Below is a small trained network, with its code and all its weights. Each question gives an input and a class and asks what happens when units are switched off, that is, made to give their printed mean instead of their output.

import numpy as np


def w(rows, s, z=0):
    codes = np.array(rows[::2]) - 128.0
    scale = np.full(codes.shape[1], s)
    scale[-1] = z or s
    return codes * scale


def f(y):
    return np.maximum(y, 0)


def log_softmax(a):
    a = a - a.max(-1, keepdims=True)
    return a - np.log(np.exp(a).sum(-1, keepdims=True))


def net(x, mask):
    res = np.array(x, float).reshape(1, 7) / 4 @ E
    y = f(res @ A[0][:, :-1].T + A[0][:, -1])
    res = res + np.where(mask, y, B[0][:, -1]) @ B[0][:, :-1]
    return log_softmax(res[-1] @ U[:, :-1].T + U[:, -1])


A, B = {}, {}
E = w([
[40,86,122,123,141,112,174,143,213,45,162,83],'x0',
[136,153,195,113,132,165,197,255,58,128,155,101],'x1',
[122,129,149,117,128,133,124,115,129,134,98,111],'x2',
[195,209,163,154,175,162,171,67,198,102,189,117],'x3',
[95,183,126,97,227,21,120,151,127,165,111,158],'x4',
[202,89,85,69,164,158,141,168,131,26,43,158],'x5',
[69,175,197,137,122,149,69,105,89,11,140,182],'x6',
],0.0089)
A[0] = w([
[161,170,197,109,113,138,171,188,50,143,151,117,33],'neuron 0',
[69,177,192,190,91,75,94,101,91,198,185,94,56],'neuron 1',
[48,59,111,100,88,79,78,221,100,123,105,127,61],'neuron 2',
[23,87,87,116,147,118,168,154,216,48,169,61,110],'neuron 3',
[66,98,69,130,93,123,75,38,169,133,85,168,3],'neuron 4',
[130,164,80,109,211,35,128,155,137,161,129,158,14],'neuron 5',
[68,128,151,196,38,118,136,110,135,209,200,64,147],'neuron 6',
[175,108,26,174,133,53,64,57,154,141,140,167,45],'neuron 7',
[131,143,78,125,122,96,64,58,142,82,126,141,43],'neuron 8',
[64,150,111,92,213,73,120,115,117,170,113,184,44],'neuron 9',
[124,121,89,95,124,131,96,85,211,114,129,135,84],'neuron 10',
[131,46,104,137,140,129,85,20,166,155,140,124,35],'neuron 11',
[84,94,61,91,35,99,74,145,49,147,92,172,45],'neuron 12',
[173,51,39,121,106,95,174,129,143,219,123,44,85],'neuron 13',
[189,105,83,56,156,192,150,147,135,67,44,158,125],'neuron 14',
[63,180,196,138,72,149,39,102,97,24,147,231,71],'neuron 15',
[126,133,121,160,138,132,201,250,115,123,172,88,81],'neuron 16',
[199,250,177,158,207,152,164,56,167,70,164,132,67],'neuron 17',
[130,67,121,160,2,223,133,68,105,117,135,113,97],'neuron 18',
[195,69,72,165,11,179,131,127,150,122,136,88,50],'neuron 19',
[232,197,113,135,105,168,62,102,42,200,86,208,29],'neuron 20',
[222,139,115,127,158,129,195,97,179,153,168,88,125],'neuron 21',
],0.008,0.0043)
B[0] = w([
[120,152,205,106,130,169,163,166,99,129,95,114,215],'neuron 0',
[223,77,107,186,153,96,154,159,146,76,98,128,225],'neuron 1',
[148,101,102,146,81,140,94,90,79,110,191,49,211],'neuron 2',
[122,193,106,179,122,140,254,23,105,136,94,158,240],'neuron 3',
[145,113,190,116,106,151,164,145,86,133,120,124,207],'neuron 4',
[148,198,159,56,201,145,93,121,190,62,173,110,192],'neuron 5',
[213,80,115,148,173,52,140,168,121,72,124,198,248],'neuron 6',
[136,108,209,87,114,204,175,190,88,133,106,135,216],'neuron 7',
[144,108,203,139,122,148,149,189,98,161,168,150,183],'neuron 8',
[134,227,95,92,194,157,71,116,125,61,189,108,189],'neuron 9',
[139,93,178,151,120,147,133,129,77,153,110,120,182],'neuron 10',
[142,89,202,114,131,161,145,185,76,143,118,133,202],'neuron 11',
[100,80,108,133,88,115,104,109,99,99,211,78,216],'neuron 12',
[67,163,96,105,66,103,103,162,190,209,87,167,242],'neuron 13',
[218,45,105,186,155,69,96,178,132,63,104,198,239],'neuron 14',
[75,172,91,94,87,107,87,196,234,240,43,169,255],'neuron 15',
[94,101,207,105,142,184,161,147,80,174,128,142,213],'neuron 16',
[97,64,100,142,56,90,62,121,70,120,201,52,253],'neuron 17',
[104,213,133,89,226,140,79,99,193,47,209,95,247],'neuron 18',
[136,219,147,90,208,139,92,125,176,91,121,90,221],'neuron 19',
[112,162,63,136,121,192,236,10,87,136,114,162,252],'neuron 20',
[77,107,75,113,57,102,83,170,113,148,153,90,211],'neuron 21',
],0.0078,0.0099)
U = w([
[128,105,247,119,126,175,158,170,90,130,117,124,81],'0',
[129,180,133,101,223,137,96,117,156,84,152,95,95],'1',
[201,75,99,195,163,71,127,157,129,90,104,173,92],'2',
[105,85,88,144,49,108,95,108,88,118,172,50,101],'3',
[94,146,92,116,84,112,117,165,185,179,79,146,146],'4',
[123,146,91,167,130,153,218,17,109,125,102,150,121],'5',
[131,115,132,145,145,125,128,124,126,121,111,116,254],'6',
],0.012,0.019)

Each question gives the input, the list of numbers given to net, and the class t.
The units are the neurons (one row each of A and B). Each row of codes is followed by its name. A weight is (code - 128) times the scale printed after its matrix; where a second scale follows, it is the last column's (A, B and U).
mask holds one flag per neuron, in row order. A switched-off neuron (its flag False) gives its mean, the last column of its row in B, instead of its output. The means were averaged over made-up inputs and are rounded, as every weight is.
A unit's drop is (log p(t) with every unit on - log p(t) with that unit switched off) / (log p(t) with every unit on - log p(t) with every unit switched off).
The circuit of an input: a set's keep is (log p(t) with only the set's units on - log p(t) with every unit switched off) / (log p(t) with every unit on - log p(t) with every unit switched off). Starting from the 12 units with the biggest drops (on a tie, the unit counted first), units are removed one at a time, each time the one whose removal leaves the highest keep (on an exact tie, the one counted first), for as long as the keep stays at least 0.8.
units of the circuit, in order: the units of the circuit, biggest drop first
most important unit: the unit with the biggest drop
top k neurons: the k neurons with the biggest drops, biggest first
drop when u is switched off: that unit's drop, to one decimal
input [8,3,1,-1,-6,8,7], class 2: top 2 neurons -> (neuron 14; neuron 20)
input [-6,-2,-3,-4,-5,-1,3], class 5: top neuron -> (neuron 20)
input [5,-7,1,-2,-2,6,8], class 4: top 3 neurons -> (neuron 15; neuron 16; neuron 0)
input [8,6,-2,-4,1,2,8], class 4: top 2 neurons -> (neuron 15; neuron 20)
input [4,-7,4,4,-7,7,-7], class 0: units of the circuit, in order -> (neuron 11; neuron 7)
input [4,-8,5,5,-2,7,-6], class 0: units of the circuit, in order -> (neuron 7; neuron 11)
input [-3,-4,4,-1,2,-3,3], class 0: units of the circuit, in order -> (neuron 7; neuron 8)
input [6,1,-3,-1,5,2,7], class 4: top 2 neurons -> (neuron 15; neuron 20)
input [4,-1,6,1,-7,7,5], class 1: top 3 neurons -> (neuron 18; neuron 19; neuron 6)
input [2,-1,3,2,-3,-5,1], class 2: units of the circuit, in order -> (neuron 6; neuron 1)
input [2,6,-8,-8,3,7,-2], class 3: top 4 neurons -> (neuron 2; neuron 12; neuron 6; neuron 1)
input [-1,0,-1,7,6,1,6], class 3: top 3 neurons -> (neuron 17; neuron 18; neuron 19)
input [3,-7,-5,-6,-8,-8,0], class 1: top 3 neurons -> (neuron 18; neuron 19; neuron 14)
input [-8,-2,3,3,-8,-5,-1], class 1: units of the circuit, in order -> (neuron 18)
input [-7,6,3,-3,-2,-2,0], class 5: top 3 neurons -> (neuron 20; neuron 7; neuron 11)
input [5,-3,7,7,6,4,5], class 3: top 3 neurons -> (neuron 17; neuron 18; neuron 19)
input [-5,-5,-4,-1,-5,-4,-1], class 0: top 2 neurons -> (neuron 7; neuron 11)
input [6,6,5,-1,2,-7,3], class 2: units of the circuit, in order -> (neuron 6; neuron 1)
input [8,7,-7,3,-5,4,-5], class 5: top 2 neurons -> (neuron 3; neuron 7)
input [6,-7,1,7,3,-3,5], class 0: most important unit -> neuron 8
input [5,2,-5,3,2,4,5], class 4: units of the circuit, in order -> (neuron 15; neuron 18)
input [-5,-5,-5,2,-4,0,4], class 0: drop when neuron 7 is switched off -> 0.6
input [7,6,5,2,-8,8,-5], class 1: drop when neuron 20 is switched off -> 0.1
input [-7,-7,6,8,4,-8,-2], class 2: drop when neuron 20 is switched off -> -0.1
